Below are the code and all the weights of a small trained network. Each question names an input and a target symbol and asks about switching units off, where a switched-off unit gives its printed mean instead of its output.

import numpy as np


def w(rows, s, z=0):
    codes = np.array(rows[::2]) - 128.0
    scale = np.full(codes.shape[1], s)
    scale[-1] = z or s
    return codes * scale


def norm(h):
    return h / np.sqrt((h * h).mean(-1, keepdims=True) + 1e-5)


def f(y):
    return y / 2 * (1 + np.tanh(0.7978845608 * (y + 0.044715 * y**3)))


def softmax(a):
    e = np.exp(a - a.max(-1, keepdims=True))
    return e / e.sum(-1, keepdims=True)


def log_softmax(a):
    a = a - a.max(-1, keepdims=True)
    return a - np.log(np.exp(a).sum(-1, keepdims=True))


def net(x, mask):
    ids = ['ΓΔΞΣαβεζημπτφω'.index(c) for c in x.split()]
    T = len(ids)
    res = E[ids] + P[:T]
    r = norm(res)
    for j in range(2):
        rows = slice(4 * j, 4 * j + 4)
        q, k, v = (r @ M[0][rows].T for M in (Q, K, V))
        z = softmax(np.where(np.tri(T) > 0, q @ k.T / 4**0.5, -1e9)) @ v
        o = O[0][rows]
        res = res + np.where(mask[j], z, o[:, -1]) @ o[:, :-1]
    y = f(norm(res) @ A[0][:, :-1].T + A[0][:, -1])
    res = res + np.where(mask[2:10], y, B[0][:, -1]) @ B[0][:, :-1]
    return log_softmax(norm(res)[-1] @ U[:, :-1].T + U[:, -1])


Q, K, V, O, A, B = {}, {}, {}, {}, {}, {}
E = w([
[120,156,209],'Γ',
[159,98,92],'Δ',
[56,251,46],'Ξ',
[124,153,199],'Σ',
[100,222,223],'α',
[153,162,255],'β',
[66,152,230],'ε',
[164,72,65],'ζ',
[163,130,174],'η',
[14,138,123],'μ',
[42,144,109],'π',
[92,93,160],'τ',
[182,151,111],'φ',
[92,16,182],'ω',
],0.01)
P = w([
[246,82,144],'0',
[133,118,174],'1',
[182,130,109],'2',
[129,39,195],'3',
[172,202,105],'4',
[101,150,208],'5',
[177,154,128],'6',
[142,4,184],'7',
[178,13,106],'8',
],0.0042)
Q[0] = w([
[189,115,49],'h0',
[64,125,178],'h0',
[136,125,254],'h0',
[94,172,139],'h0',
[234,76,51],'h1',
[120,231,41],'h1',
[104,178,4],'h1',
[40,111,47],'h1',
],0.0064)
K[0] = w([
[6,100,62],'h0',
[254,199,81],'h0',
[175,67,206],'h0',
[139,52,60],'h0',
[245,109,218],'h1',
[135,49,156],'h1',
[168,102,138],'h1',
[145,214,168],'h1',
],0.0067)
V[0] = w([
[8,66,244],'h0',
[222,230,94],'h0',
[184,100,176],'h0',
[166,81,108],'h0',
[77,78,109],'h1',
[216,2,178],'h1',
[224,125,139],'h1',
[99,48,8],'h1',
],0.0064)
O[0] = w([
[98,120,93,3],'h0',
[200,138,182,249],'h0',
[110,79,122,202],'h0',
[106,63,182,161],'h0',
[149,65,113,62],'h1',
[25,182,191,220],'h1',
[105,254,123,240],'h1',
[90,13,52,80],'h1',
],0.0073,0.0014)
A[0] = w([
[85,165,67,247],'n0',
[106,98,126,179],'n1',
[120,135,243,137],'n2',
[161,87,243,114],'n3',
[177,182,113,139],'n4',
[133,9,197,187],'n5',
[149,13,254,1],'n6',
[133,16,139,153],'n7',
],0.0072,0.0021)
B[0] = w([
[136,149,208,201],'n0',
[157,173,139,144],'n1',
[143,141,158,235],'n2',
[74,251,75,226],'n3',
[5,80,181,177],'n4',
[229,6,41,252],'n5',
[51,55,49,240],'n6',
[179,1,212,199],'n7',
],0.0038,0.0032)
U = w([
[245,160,76,249],'Γ',
[165,146,100,10],'Δ',
[116,100,35,103],'Ξ',
[110,90,130,165],'Σ',
[85,110,122,2],'α',
[168,130,168,14],'β',
[168,115,142,191],'ε',
[148,132,189,214],'ζ',
[78,92,146,38],'η',
[48,83,111,234],'μ',
[129,115,138,111],'π',
[150,141,119,42],'τ',
[156,149,1,118],'φ',
[134,127,126,28],'ω',
],0.0097,0.0053)

Each question gives the input, a string of symbols that net reads in full, and the target symbol t.
The units are the heads (4 rows each of Q, K, V and O) and the neurons (one row each of A and B). Each row of codes is followed by its name. A weight is (code - 128) times the scale printed after its matrix; where a second scale follows, it is the last column's (O, A, B and U).
mask holds one flag per unit, heads first, then neurons. A switched-off unit (its flag False) gives its mean, the last column of its rows in O or B, instead of its output. The means were averaged over made-up inputs and are rounded, as every weight is.
A unit's drop is (log p(t) with every unit on - log p(t) with that unit switched off) / (log p(t) with every unit on - log p(t) with every unit switched off).
The circuit of an input: a set's keep is (log p(t) with only the set's units on - log p(t) with every unit switched off) / (log p(t) with every unit on - log p(t) with every unit switched off). Starting from all 10 units, units are removed one at a time, each time the one whose removal leaves the highest keep (on an exact tie, the one counted first), for as long as the keep stays at least 0.8.
circuit, biggest first: the units of the circuit, biggest drop first
k most important neurons: the k neurons with the biggest drops, biggest first
heads that matter: for each layer, one digit per head in row order, 1 if its drop is at least 0.15 and else 0, layers parted by /
drop of u: that unit's drop, to one decimal
input α Ξ Δ Ξ ε, target Γ: heads that matter	01
input Ξ Ξ τ Ξ β, target Γ: circuit, biggest first	h1, h0
input Ξ Ξ Ξ β Γ, target Γ: circuit, biggest first	h1
input τ Δ Ξ ω μ α, target μ: 2 most important neurons	n6, n3
input Ξ Δ Γ, target Γ: circuit, biggest first	h1, n3
input Ξ Ξ α, target Γ: heads that matter	01
input Δ ω ζ, target μ: heads that matter	01
input π ω ζ φ, target μ: heads that matter	11
input ζ β ω Δ, target μ: heads that matter	11
input Ξ α Δ Ξ φ Ξ η Δ, target Γ: heads that matter	11
input Ξ τ Σ, target Γ: heads that matter	01
input Ξ Ξ η Ξ, target Γ: heads that matter	11
input Δ Δ Δ, target μ: drop of h0	0.2
input Ξ Ξ Ξ Δ Σ, target Γ: circuit, biggest first	h1
input Ξ φ Δ Ξ η Ξ π, target Γ: circuit, biggest first	h1, h0
